Each row has a class, written after it.
[ 12  -4 -21 -23  -8   4  25  13   8   7   2  13   6   0  26   5 -10  -6
  -5  11 -10  37   0  -8  -7  -7   0 -12 -17  17   7  17]	J59
[  7 -26   1  52  24 -39  58   4 -10  19  30 -52 -29 -18   2  -4  15  18
  28 -25  34  11  19 -14 -14 -11  -3 -20 -40 -11  33 -18]	J797
[ 26   6  37   2  68   1  26   9   4  19   7 -28  -1  38   2  29  -6  32
  18 -23   2   5 -29  18   0  -2 -22 -21 -19 -39  12  23]	J341
[ 18   6   0 -18 -34 -22  32  50   9 -18 -37  16  47 -11  49  13 -48 -38
 -20  37 -27  49 -26  14  10 -37   7 -10  20 -10  27  50]	J797
[ 17  23 -19  14 -28 -32  -7   2 -47  23 -38 -10  16  11 -18  -4 -19 -32
  26  45  25 -14  -1  39  27   8  11 -19  20 -37  12 -61]	J928
[ 34 -27  12  18  35 -27  19 -43 -28  90  13 -15 -15  39 -14 -12  47  29
  36  19  -6 -10 -41  -9  -7   4  -6 -58 -23  -4  -9 -39]	J59
[ -6   8  -7  31   9 -71  47  62  31 -35 -71 -38  66   3  80  43 -30 -43
 -66  23 -12  45 -40  14   3 -37  25  30   3 -56  83  66]	J341
[ 18 -18  -5 -37  -4  18  16  23  14  -1 -15  40  31  31  24  13 -12 -26
   5  30   8  29 -37   9  -5 -27 -12  -5 -14 -14   6  32]	J301
[ -7 -13  -6  14 -34  -6  29   9  22   8 -49  -5   0   7  60 -27 -56 -12
   4  25 -19  47 -10 -23 -12 -44  35   7 -15  29  12  45]	J512
[ 14  -7  -1 -16  -7   6   0  11  -1 -18   8   8  20 -14  15  -1  -8 -22
 -12  27  -5  26 -17   9  13  -8  -2  -6  -1   2   1  18]	J59
[-10  -5  19  -1  21  -5  -6   1 -25  18 -12 -38  15   9  17  20 -23  18
  10  25   4   2 -37  -8   9  -4   8 -34 -47 -41  34 -13]	J832
[ 28 -17  29   4  13  15  26  -2  -3 -41  10  -4  24 -21  10   9  14 -15
 -12  10   4  29 -16   7   8 -18 -17   6  -9  -7  21  31]	J688
[ 23  13  -4 -18  28  20   9 -15 -11  20  -4 -16   2  31 -28  -4  10  25
  25   7   8 -27 -14  19  16  16  -9 -12  18  -7   6  -6]	J928
[ -4   1   3   3  27 -30  22   9  -7  42  -4 -30 -27  38  29   4  17  30
  23   1  -7  14 -20   6 -28   3  -7 -26 -25 -18  13  10]	J688
[ 42  -4  -5  51  46 -21  33  20 -15  18  -4 -41   5  47  -7  28  22  33
  10   2  -6  23 -20  36  -2   8 -22 -16 -32 -49  41   8]	J116
[ -7  17   3 -16  24 -25  49  28   5  30 -29  -7  -5  53  31  10  -5  36
  -2  -2 -17  32 -14  -5 -27 -16  -1 -37 -52 -13  17  33]	J248
[ 47 -18  48   3  16  39  15   0   6 -43  -1  12  44  10  -8  23 -35 -11
   6  35 -16  34 -40  42   8 -33 -31 -11 -20  24  -8  76]	J512
[ 35  -2  54  39  46  17 -31  -6 -27  -5  17 -25  16  -3 -33  47 -11  13
  35  11   4 -25 -28  71   9   3 -48 -26 -30 -40   2  18]	J341
[ 11  -4  13 -20  -3  40 -21   8   4 -28 -12  29  33  12  17  -3  -9 -22
   9  39 -10  19 -22  26   8 -39   1 -10  -7 -13   2  47]	J928
[ 32 -14  38  33  20 -10  11 -16 -14  47 -13 -29   5  31   3  11 -12   4
  44   8  20   3 -31   6   8 -23  15 -23 -16 -38   2 -20]	J797
[ 47  -8  35  38  16   3  20  -1 -11  16 -12 -30  10  -5   6  13 -37  20
   2  20 -12  -1 -29   9  21   8 -13  -1  -3  -7   7   8]	J248
[ 44  -5  39  40  22  -8  -1   4 -16  35 -12  -4   3  45   6  10 -19  10
  31  22 -18   9 -56  42   0 -20 -15 -24  -9 -36 -18   5]	J116
[-24   5  17 -15  -3   8  30  28  16 -39 -17  -4  29  -8  26   7 -20  -8
 -34   5  -9  44  -3  -8 -11 -33   3  -4  -6   1  18  63]	J116
[ 54 -12  51  15  35  15   4  -6 -11  31   1  -8   5  20   2   0 -17  15
  29  11  -6   5 -39  10  15 -12 -16 -23  -4 -37 -16   8]	J248
[  0  -3   9  18   9  20  13  16  -1 -74  10 -17  12 -33  10  34 -43 -25
 -17  32  11  29  12  19   9 -14 -19   9 -27 -14  41  42]	J832
[ 33  -6  54  34  42  10  -4   4 -21  15  -1 -36  13  20  -2  34 -12  11
  30  11   7  12 -32  27   8   1 -27 -18 -26 -56  11   2]	J301
[ -1   3  13  11  29  55 -11  28  27 -28  -4   2   5  23  53  21 -21  -1
   3  17 -23  34  -8  19 -39 -27 -27   4 -30 -10   4  71]	J248
[  7   3   2 -18   2   4  12   7  -7 -11   3   7  13   7   5   4 -10  -3
  -6  29 -15  24 -13  19  15 -13  -4 -22 -11   2  18  39]	J341
[ 35 -13   8 -13 -13  -4  57   5  -7   8   3  -1  30 -21  26 -10 -12  13
 -10   5 -38  37 -25 -23   7 -28  -4 -14 -21  20  29  41]	J512
[ 12   9  20 -24   3  27  19  14   8 -25  11   4  23  10   4   9 -10   8
  -7  18 -22  28 -15   3  -9 -20 -20  -8   1  15  -5  44]	J832
[ 12  -2  67  38  33  32   6 -26 -15  21  14 -26   7  28  -5  -5   6  55
   4  18 -14 -11 -25  -3   2  -1   1 -21 -26  12 -19   1]	J928
[ 62 -20  36  16 -26   2 -38 -32 -41  73  38  -7  12 -11 -13 -25  43  10
  59  13 -20   7 -24  -5  11 -17  14 -22 -11 -19 -32 -37]	J832
[  2  -3   3 -27   5  35  11  28  11 -35  -5  14  28  12   9   7  -1  -9
  -4  16   2  25  -6  18  -4 -15 -17  -7 -15   7  17  44]	J341
[ 26   5  44  43  36 -15  19 -18  -9  51 -18 -28 -17  37  14   2   2  18
  32  12  -3  -5 -27  21 -11  -5   3 -21 -15 -14   1   2]	J341
[ 16   5   9  30  31  -4   9  -4   2  18 -29 -24   1  29  21  35  -3  20
  24   3 -23 -12 -31  13 -16 -12   2 -18 -22 -17  41  10]	J832
[ 17  -3   7 -14  -3 -12  37  29  -3 -29   7   9  29  -8   9  16 -26 -14
 -18   9 -12  43  -5  14  -1 -17 -26  -9 -19   0  11  49]	J512
[ 27 -23  31  30  18   2  -8  -1 -13  39 -16 -24  20  20  20  12  -4  15
  26  20   6   2 -50   2  13 -14   8 -10 -35 -54  24  -6]	J301
[ 14  -6  29  50   0 -46  11  27 -12   9 -17 -29   5  -7  12   6 -46 -19
   2  26  25 -12 -19  23   8  -7  -6   1  16 -40  -6  -7]	J248
[ -6  -3   0 -22   4  18  13   9   2 -39  -5   2  12 -20  14  14 -12   1
 -15  14  -5  19  -4   9  -1  -4 -15  -9 -16   8  28  39]	J688
[-23 -20  48  16  -9  18 -31 -26 -39  27  59 -79  18 -50 -45 -48  58  37
  16  -5  24   8  14 -45   5  -6 -14  -7 -16 -27 -23 -19]	J301
[-70 -26   0  13 -15   2  33   7   7 -55  43 -32  11 -36  15  -6  19 -23
 -53  14  34  32  33 -50 -20 -18  -3  27 -20  20  21  24]	J301
[ 28   6 -27   0  41  -4  29 -25  -5  40 -46 -50 -29   9  31   1   4  24
  42 -11   3  26   0 -11  14  23  46 -26 -17  -7  76 -13]	J688
[  7  -3 -11 -39  -9  10  22   7   3 -19   7  15  26 -21   8  -5  22 -14
 -15  11  -6  24   0  -5   3  -4   3 -16   2  28  22  25]	J797
[ 15   2  40  49  36  -9  18  -8  -5   4  -1 -43 -13  -5  28  -1  -2   2
  13   7  -1  20 -14  11  -6 -18  -4  -6 -22 -30  17  14]	J797
[ 37  -7  37  21  10   7  -2 -21 -21  34   2 -24   4   6   9  -6   0  18
  15  23  -8 -18 -40  -7  20   7   8   1  -1 -24   7 -24]	J832
[ 40  -4  50  24  21   7 -37 -11 -27  45   7 -10  25  31 -20   1  18  26
  27  13  -1   0 -43  19  19  -2  -3 -22 -17 -59 -23 -26]	J301
[ 42 -14   5  26  23  16  -1 -44 -32  58  -1 -28   1  22 -16  14  47  37
  39   5  -3 -27 -13   5  10  28   8 -15 -41   3  29 -37]	J928
[ 32  -4   4  35 -20  -8  29  34  11 -35 -32 -23  37 -43  21  -2 -30 -11
 -32  18   5  46  21  -2  21 -15  13  26  -6 -19  35  40]	J248
[-21  -1 -18 -38 -13  42 -13 -23 -17 -15   3   1  15 -22  -7  -1  11 -17
 -12  26  11   4  14 -10   4  13 -16  -1 -16   5  16  -8]	J797
[-34  23  -3  -8   3  41 -19 -12   0 -56  -4 -25  -4 -13  -1   3  -8 -15
  -2  20  24  28  44  20   4 -14   7  23 -40 -17  21  50]	J928
[ 31  -5  32  41  24  10  22   7  -7 -19 -16 -41  11 -11   3  20 -37  24
  -8   2   0  16   0  12  20  22 -10   9 -34  -7  33  17]	J512
[-10 -12  19 -33  -2  14   0   5   2 -17  10   8  46  20   5  -8   7 -22
 -19  49   2  37 -41   7  -5 -45 -18 -13 -11 -17 -19  46]	J797
[ 19 -10  28  28  23 -16  11   1 -19  35  10 -18  -7  19  -2  12  -2  26
  20  12   2 -16 -31  20  -5   7 -20 -28 -28 -16  -3 -16]	J797
[-22  35 -19 -12   2  12 -17  40 -12 -19 -35  -8  18  21  19  34 -41 -24
   6  18  -5 -12  -4  46 -30  22 -45  -7   9 -15  13  -2]	J512
[ 20  -9  37  19  29  -7   8 -20 -22  33  -3 -29  -8  16   8  25  -8  23
  23  12 -10  -3 -30  -3   8   7   5 -30 -36 -15  21 -13]	J832
[ 14 -10  35  41  29  -6  22   7  -6   7 -10 -52  -7   2  36  15 -38  -2
  28  28  17  16 -28   9 -11 -24 -10  -2 -38 -44  27  18]	J832
[ 10 -14 -20 -21 -10   0  41  20  -8  -3  -4  -5  19  23  16  16   1  -4
   0  25  -7  39  -3  -3  10  -8   2 -10 -27  10  38  28]	J928
[ -5   3   9 -16  -3  66 -13   6  20 -58  -2   8  10 -19   7  19 -17 -20
  15  11   3  53  41   9 -25 -30 -16   3 -34  12   8  65]	J832
[ 82  -8  52  10  46  27 -27 -18 -55  44  46 -39  31  -1 -61  30  57  55
  54 -17 -26  22  -6  14  23  50 -20 -74 -26   6  -3 -54]	J832
[ -3   2  13 -17   3  25   3   7  14 -46 -22  12  22  -4  25   4 -38 -24
 -15  25 -16  39  -5  11   4 -19   8  -7  -4  21  13  63]	J512
[ 38  -6 -10 -52  14  -8  -3  32 -37  69  33  -5  49 114 -47  11  65  69
  17   0 -31  21 -62   4  11   6 -31 -51 -33 -39 -25 -25]	J248
[ 44 -12  41  51  50  -3  15 -14 -20  35  10 -36 -10  15   1  21   2  26
  41   1 -10  -2 -19  22  -2  -5 -24 -26 -26 -32  11   4]	J928
[ -5  -1  13   0  25 -29  -6  16 -16  42 -21  -4   5  58  31   2 -18  -6
  14  41  11  30 -26  11   2  -4  26 -47 -20 -39  -7 -19]	J928
[ 39 -17   9 -25  24  39  -8   9   2   5  -8   8  47  66   4  18 -12 -15
   4  51  14  39 -44   9  32  -1  15 -22  11 -22  -3   0]	J59
[ 37 -12  21  -2  38   4   4  10 -14  28   1 -31  20  45 -14  26   0  30
  17  -2  10  18 -39   4  31  18  -7 -11 -22 -49  15 -15]	J301
[ 16 -12  33  23  34 -13  15 -22 -20  29   1 -30  -5  20 -12  16 -24  23
  13   4   8  -7 -21   4  10   7  -8 -19 -31 -22   3  -2]	J512
[ 35  -6  18  17  27  -7  26   7 -21  37   8 -36   6  33   8   6  16  40
  17   1 -23   7 -35  -4  10  -3  -5 -24 -22 -25  25   5]	J248
[ -7  -8  -9 -10  13  39   9  23  18 -76  15  16  18 -28   4  24  10  -6
 -62 -15  17  22  38 -11   0  37 -17  33 -37  29  18   7]	J248
[  8 -41 -11 -26 -15 -26  29   0  -7  30  14  17  40  21  20  16  72  -5
   0  14 -13  17 -45 -10 -33 -25  -2 -23 -36  27  17  18]	J688
